Each row is followed by its group and then its class within the group.
[ 0.64 -2.41  0.97  1.28  0.21 -6.26  2.86  0.73 -2.05 -0.61  2.28 -1.26
 -0.14  0.98 -3.60 -0.71 -0.72] -> L U
[-0.94 -0.32 -0.22 -2.32 -0.26 -1.68  0.06  0.14 -1.59 -0.72 -1.22 -0.17
  1.14  0.88 -1.51 -0.09  0.91] -> T C
[-0.11  1.44  1.20 -1.53  2.21 -1.54 -0.93 -1.20 -1.29 -0.41  1.33 -0.29
 -0.08  0.64 -0.87  0.29  0.81] -> X B
[-0.37  2.39 -0.02 -2.78  4.25 -0.50 -2.14 -1.79  0.20 -0.23 -0.85  0.34
 -0.35  0.70 -1.11 -0.31  0.36] -> X G
[ 0.81 -0.25  1.38  0.10  2.12 -4.51  1.86 -1.92 -0.84 -0.06  0.88  0.71
 -0.49  0.67 -2.38 -0.59  0.01] -> L F
[-0.80  0.26  1.47 -1.24  1.40 -2.52 -0.42 -1.18 -2.43 -0.48  0.71  0.25
 -0.35  1.27 -2.84 -0.26 -0.26] -> X G
[-0.71  1.83  0.04 -1.73  1.80  0.62 -1.91 -0.87  0.07 -0.53 -0.67  0.16
  0.83  0.03  1.50 -0.16  0.66] -> T R
[-0.55 -1.84  2.17 -0.85 -1.00 -5.52  2.32  0.75 -5.10 -0.22  0.66 -0.01
  0.97  1.31 -5.43 -1.05 -1.22] -> X B
[ 0.01  0.89  0.74 -1.58  1.65 -2.25 -1.71 -0.82 -2.45 -0.52  1.13 -0.08
  1.36  1.15 -2.92 -0.47 -0.71] -> X M
[ 0.85 -0.68 -0.40 -0.54  2.67  2.25 -0.39 -0.82  1.60  0.01  0.65 -0.59
 -4.08 -0.77 -0.46 -0.14 -1.96] -> E Q
[ 0.79 -1.16  0.60 -0.71  0.74  0.18  0.37 -0.64 -1.36  0.53  0.98 -0.21
 -0.33 -0.27 -1.97 -0.54 -1.53] -> E D
[ 0.50  0.00  0.68 -2.21  0.73 -4.02 -0.67 -0.09 -2.56 -0.08  0.89  0.19
  0.74  1.35 -2.42 -0.50 -0.51] -> X G
[ 0.43 -0.98  1.10 -0.50  3.02 -6.25  1.47 -1.51 -2.57 -0.17  2.87 -0.95
 -0.15  0.50 -5.07 -1.21 -1.35] -> L A
[ 1.23  0.08 -0.23  0.04  2.80 -4.13  1.80 -0.45 -0.27  0.10  1.37 -0.83
 -0.87 -0.06 -2.41 -0.37  0.78] -> L F
[-0.57 -1.58  0.67 -1.81  1.32 -2.21  0.41 -0.96 -2.73 -0.84  0.23  0.36
 -2.01  1.35 -3.67 -0.57 -0.97] -> T Y
[-0.39  0.89  0.08 -1.35  2.33 -2.18 -0.65  0.06 -1.46 -0.81 -0.58  0.55
  0.07  3.50 -1.81 -0.34  0.43] -> T R
[-0.27  1.97  1.98 -1.77  2.30 -2.68 -3.33 -1.30 -3.33 -0.63  1.42 -0.40
  1.29  1.01 -3.35 -0.49 -0.66] -> X M
[-0.84 -0.95 -0.65 -0.04  1.26 -3.70  1.11  0.13 -1.99  1.02 -2.08  1.07
 -0.41  1.38 -2.35 -0.73  0.53] -> T C
[ 0.80 -1.27  0.79  1.46  0.35  0.32  1.29 -0.93  0.38  0.09  1.45  0.10
 -0.38 -1.06 -1.68 -0.47 -1.48] -> E W
[ 0.49 -0.96  0.62  0.51  1.42 -2.66  1.84 -0.19 -1.88 -0.29  1.01 -0.91
 -0.40 -0.36 -3.26 -0.29 -1.66] -> L A
[-1.13 -0.14  1.15 -1.27  0.86 -2.32  0.94 -0.16 -1.93 -1.60 -0.42  0.53
 -0.63  0.55 -1.88 -0.34 -0.21] -> T R
[-1.02  1.02  1.65 -2.10  0.83 -3.05 -1.88 -0.33 -3.23 -1.08  0.49 -0.13
  0.64  1.39 -2.18 -0.77 -0.35] -> X M
[-0.68 -0.92  0.61 -0.13  0.07 -2.87  0.63 -0.17 -2.26 -0.39  0.22  0.38
  0.38  0.64 -0.81 -0.08 -0.06] -> X G
[-0.06 -0.58  0.45 -0.34  1.40 -3.10  0.46 -0.14 -1.82 -0.17  0.27 -0.07
  0.18  0.63 -2.03 -0.09  0.46] -> X G
[-0.54 -1.58 -0.05 -0.05  2.18 -4.10  1.65 -0.06 -1.41 -0.08  1.43 -0.11
 -0.91  0.72 -3.22 -0.42 -0.36] -> L A
[ 0.48 -1.47  1.37 -0.62 -1.02 -1.82  1.44  0.98 -1.88  0.42  0.67  0.21
  0.35  0.80 -2.07 -1.16 -1.86] -> E D
[-0.22  0.12  1.24 -1.46  1.20 -3.25 -0.24 -0.54 -3.24 -1.78 -0.12  0.27
 -0.27  1.30 -2.77 -0.90 -1.81] -> T C
[-0.25 -0.22  1.68 -0.59  1.10  0.48  0.07 -0.80 -0.40 -0.18  0.69  0.20
 -0.26 -0.49 -0.79  0.34 -1.18] -> E Q
[ 0.72  0.33  0.42 -0.95  3.69 -3.68  2.73 -1.00 -0.13 -0.36  1.04  0.70
 -0.07 -0.08 -3.33 -0.83 -1.04] -> L F
[ 0.61 -2.34  1.14  0.78  2.31 -4.80  1.89 -0.43 -2.25  0.35  2.31  0.06
 -1.10  0.97 -3.86  0.97 -2.34] -> L U
[-1.32 -1.07 -0.31 -1.15  0.28 -2.23  0.75  0.79 -1.98 -1.32 -0.17  1.13
 -0.36  0.90 -1.83 -0.67 -0.31] -> T C
